  4  -5  -5  29 -11 = (151)
  0 -22 -15  16 -32 = (152)
-37 -18 -22  12 -26 = (160)
 16  -5 -33 -17  -4 = (126)
  6 -27  43   4  -6 = (37)
-18 -14 -19  67 -80 = (159)
 57 -28 -57 -11  83 = (202)
-15  24 -18   4  31 = (143)
-29 -12   0   3  10 = (205)
-75   1 -10  10  23 = (38)
  5  63  -8 -12 -17 = (57)
present: -29 -12 : yes
present: -19 -14 -18 : no
present: -75   1 -10   9 : no

-2  0 -8  7 -2  7  1 -> (159)
 2  1 -8  3  0  2 -8 -> (57)
-41 -11   5   2  -4   5   2 -> (98)
-2  0 -8  7 -6  7  1 -> (38)
-2  0 -8  7  4  7  1 -> (126)
-41 -11   5   3  -4   5   2 -> (151)
present: -4  4 : no
present: 4 0 : no

 14   1   0  69 -62  -1   3  -2  -9 : (159)
 13 -19  -9  53 -64  -5   3  -9 -29 : (143)
 13 -19  -9  53 -64  -5   3  -9  -2 : (205)
 13   1  -9  53 -64  -5   3  -9 -29 : (98)
 13 -19  -5  53 -64  -9   3  -9 -23 : (160)
q:   1  -9  53 -64  -5 : (98)
q:  3 -9 -2 : (205)
present: -2 -9 : yes
present:  1  0 69 : yes
q:  13 -19  -9  53 -64  -5   3  -9 -29 : (143)

-18 -15 -43  29  -5  23  44  23  77 -14  57 -39 -> (98)
 12   6  -2   5   8  -3   5  -5   0   3 -17   2 -> (152)
 -4  -7 -20  37 -33  32  21  34  76  15 -36 -12 -> (126)
present:  34  21  32 -33 : no
present: 45 23 77 : no
present:  -6 -20 : no
present: -5 23 44 : yes

 -2 -13  -5 -40 -13  63 = (98)
-35 -35  25 -53  -2 -15 = (202)
-33 -39  25 -52  -1 -11 = (37)
 11  11   0  52  18 -52 = (57)
 19   6  57 -32 -22  -4 = (151)
 19   6  57 -32 -22 -28 = (38)
 19   6  57 -29 -22  -4 = (205)
 13 -24 -14  62  31 -16 = (159)
q: -35 -35  25 -53  -2 : (202)
present: 11 11  0 : yes
present:  31  62 -14 -24  13 : no
present:   7  57 -29 : no

 29  43  14  34 -20   5 -> (160)
 53 -13  51  35  16  34 -> (159)
-2 11  9 -1 54  5 -> (126)
-52  61 -17 -42 -34 -18 -> (202)
 9 69 64 39 24 81 -> (152)
 58 -27 -18  41   5  11 -> (143)
q: 64 39 24 : (152)
present:  9 -1 54  5 : yes

